Below are the code and all the weights of a small trained network. Each question names an input and a class and asks about switching units off, where a switched-off unit gives its printed mean instead of its output.

import numpy as np


def w(rows, s, z=0):
    codes = np.array(rows[::2]) - 128.0
    scale = np.full(codes.shape[1], s)
    scale[-1] = z or s
    return codes * scale


def norm(h):
    return h / np.sqrt((h * h).mean(-1, keepdims=True) + 1e-5)


def f(y):
    return y / 2 * (1 + np.tanh(0.7978845608 * (y + 0.044715 * y**3)))


def log_softmax(a):
    a = a - a.max(-1, keepdims=True)
    return a - np.log(np.exp(a).sum(-1, keepdims=True))


def net(x, mask):
    res = np.array(x, float).reshape(1, 5) / 4 @ E
    u = 0
    for l in range(3):
        y = f(norm(res) @ A[l][:, :-1].T + A[l][:, -1])
        res = res + np.where(mask[u : u + 10], y, B[l][:, -1]) @ B[l][:, :-1]
        u += 10
    return log_softmax(norm(res)[-1] @ U[:, :-1].T + U[:, -1])


A, B = {}, {}
E = w([
[254,131,202,146,141,164,142,162,148,163,208,133],'x0',
[93,165,102,82,130,228,74,97,67,55,217,63],'x1',
[113,81,137,106,135,153,146,125,135,169,132,145],'x2',
[131,114,117,102,125,137,146,97,72,186,122,140],'x3',
[157,98,145,143,196,186,170,14,120,83,37,133],'x4',
],0.0072)
A[0] = w([
[68,81,146,145,63,98,75,130,127,126,92,68,86],'L0N0',
[77,154,105,133,96,70,109,213,119,204,195,136,144],'L0N1',
[19,144,97,83,106,88,134,81,134,106,63,141,85],'L0N2',
[128,115,151,202,94,80,174,138,125,158,65,144,4],'L0N3',
[104,183,145,163,125,114,90,94,116,78,104,149,160],'L0N4',
[254,169,221,107,160,101,163,86,152,157,222,110,80],'L0N5',
[153,109,164,208,170,195,180,41,115,88,36,131,110],'L0N6',
[72,186,108,102,172,255,143,152,63,93,171,73,79],'L0N7',
[143,167,113,167,140,53,232,149,159,168,93,182,34],'L0N8',
[144,92,245,150,107,138,140,148,48,112,129,136,44],'L0N9',
],0.0059,0.0019)
B[0] = w([
[161,60,146,77,152,83,158,157,174,178,92,130,159],'L0N0',
[147,89,97,211,187,2,128,66,60,126,172,69,240],'L0N1',
[211,100,91,65,106,171,201,194,189,56,39,99,225],'L0N2',
[107,180,172,148,135,177,106,108,126,136,83,208,172],'L0N3',
[202,69,183,63,168,147,90,147,132,250,179,179,162],'L0N4',
[182,146,90,39,86,173,162,143,150,130,32,25,236],'L0N5',
[137,67,104,231,160,14,66,147,135,125,222,76,249],'L0N6',
[50,129,172,172,89,167,118,159,139,162,127,207,254],'L0N7',
[78,210,181,105,118,224,103,87,176,137,179,196,197],'L0N8',
[90,169,113,128,138,80,159,193,123,124,73,87,137],'L0N9',
],0.0072,0.0058)
A[1] = w([
[115,72,115,81,143,78,127,127,66,44,125,180,4],'L1N0',
[99,185,115,161,127,138,115,99,87,134,161,183,40],'L1N1',
[172,99,54,61,120,130,203,201,119,92,52,150,102],'L1N2',
[177,49,103,253,159,60,110,59,82,58,183,88,162],'L1N3',
[35,172,189,135,82,198,80,109,59,62,155,106,79],'L1N4',
[177,126,92,8,118,157,136,197,150,114,30,66,151],'L1N5',
[120,70,169,96,214,168,163,158,171,116,166,162,107],'L1N6',
[99,70,176,88,163,130,102,178,149,91,127,114,163],'L1N7',
[157,86,140,140,230,168,165,101,171,130,144,88,130],'L1N8',
[47,219,180,163,77,191,105,126,142,146,120,245,226],'L1N9',
],0.0062,0.0013)
B[1] = w([
[143,133,134,109,102,110,147,129,111,81,139,168,141],'L1N0',
[101,128,160,120,81,162,116,170,95,140,125,86,138],'L1N1',
[199,128,163,130,83,187,134,127,116,115,155,39,191],'L1N2',
[73,59,87,127,173,52,132,185,127,200,195,178,254],'L1N3',
[110,181,147,159,155,131,109,1,221,197,16,148,180],'L1N4',
[178,110,115,36,1,132,158,173,162,29,103,128,226],'L1N5',
[76,174,167,84,89,123,89,96,133,191,141,177,149],'L1N6',
[221,134,148,86,166,165,98,247,14,207,109,152,159],'L1N7',
[148,126,58,143,96,96,176,163,46,83,205,119,170],'L1N8',
[91,247,216,167,168,222,146,64,76,165,104,188,197],'L1N9',
],0.0071,0.0077)
A[2] = w([
[104,255,200,202,232,146,133,123,151,122,76,213,53],'L2N0',
[153,115,145,106,97,164,123,46,176,30,116,163,85],'L2N1',
[131,126,130,193,129,224,52,129,142,202,57,170,1],'L2N2',
[83,97,38,200,167,21,147,157,98,169,223,66,149],'L2N3',
[90,117,169,143,107,192,87,132,150,196,145,108,14],'L2N4',
[175,94,107,8,22,177,210,164,186,110,131,138,120],'L2N5',
[81,111,123,102,72,98,76,156,115,60,21,171,88],'L2N6',
[120,162,180,129,121,64,149,95,79,112,63,31,149],'L2N7',
[117,51,51,89,181,42,83,86,118,165,206,140,186],'L2N8',
[167,165,200,145,46,43,198,132,221,94,121,221,125],'L2N9',
],0.0061,0.00081)
B[2] = w([
[83,223,192,119,94,136,121,111,64,109,134,118,208],'L2N0',
[165,51,102,191,82,104,147,105,199,160,223,186,153],'L2N1',
[95,204,115,125,149,68,128,96,76,112,96,90,176],'L2N2',
[82,92,73,167,176,133,116,127,142,90,108,254,255],'L2N3',
[126,97,156,105,145,67,167,62,134,95,102,104,151],'L2N4',
[244,105,95,150,156,173,137,147,134,78,96,47,227],'L2N5',
[133,138,114,93,33,117,185,138,100,115,152,16,148],'L2N6',
[220,28,135,135,165,97,128,169,48,63,132,143,130],'L2N7',
[109,82,173,161,161,102,115,205,156,177,232,169,220],'L2N8',
[99,108,98,63,130,170,81,45,86,133,116,74,169],'L2N9',
],0.0071,0.0098)
U = w([
[74,23,88,190,211,28,122,181,155,180,191,255,233],'0',
[227,102,61,33,64,137,172,173,167,87,100,50,130],'1',
[26,224,227,114,133,132,125,17,126,201,76,159,3],'2',
],0.0074,0.00029)

Each question gives the input, the list of numbers given to net, and the class t.
The units are the neurons (one row each of A and B). Each row of codes is followed by its name. A weight is (code - 128) times the scale printed after its matrix; where a second scale follows, it is the last column's (A, B and U).
mask holds one flag per neuron, layer by layer. A switched-off neuron (its flag False) gives its mean, the last column of its row in B, instead of its output. The means were averaged over made-up inputs and are rounded, as every weight is.
A unit's drop is (log p(t) with every unit on - log p(t) with that unit switched off) / (log p(t) with every unit on - log p(t) with every unit switched off).
most important unit: the unit with the biggest drop
k most important neurons: the k neurons with the biggest drops, biggest first
top k neurons in layer l: the k neurons of layer l with the biggest drops, biggest first
drop of u: that unit's drop, to one decimal
input [-8,-1,-2,-3,-7], class 1: most important unit : L0N2
input [3,6,3,-1,-4], class 2: 2 most important neurons : [L0N7, L0N6]
input [6,-8,3,-8,-5], class 2: 2 most important neurons : [L0N8, L0N2]
input [5,-7,2,-8,3], class 2: 2 most important neurons : [L0N8, L0N2]
input [-3,-4,8,5,1], class 2: 2 most important neurons : [L0N5, L0N8]
input [-5,1,-2,-3,4], class 1: 2 most important neurons : [L0N2, L0N1]
input [-2,6,5,-8,6], class 0: 4 most important neurons : [L0N6, L0N8, L1N3, L0N3]
input [-3,-4,-7,8,-1], class 2: top 2 neurons in layer 0 : [L0N8, L0N3]
input [2,-6,5,-6,-5], class 2: 3 most important neurons : [L0N8, L0N6, L0N3]
input [-2,-8,3,-6,-7], class 2: top 2 neurons in layer 1 : [L1N9, L1N3]
input [4,5,6,-8,-3], class 2: 2 most important neurons : [L0N2, L0N7]
input [-3,-8,6,3,6], class 2: 2 most important neurons : [L0N8, L0N3]
input [8,-8,6,7,4], class 1: 2 most important neurons : [L0N5, L0N7]
input [8,-6,-4,-3,-3], class 1: most important unit : L0N5
input [5,6,7,-5,6], class 0: top 3 neurons in layer 0 : [L0N6, L0N8, L0N2]
input [-7,3,4,-5,-1], class 1: drop of L1N9 : 0.0
input [6,3,-5,-2,8], class 0: drop of L0N6 : 4.2
input [-5,4,-6,4,-1], class 1: drop of L0N2 : 5.6
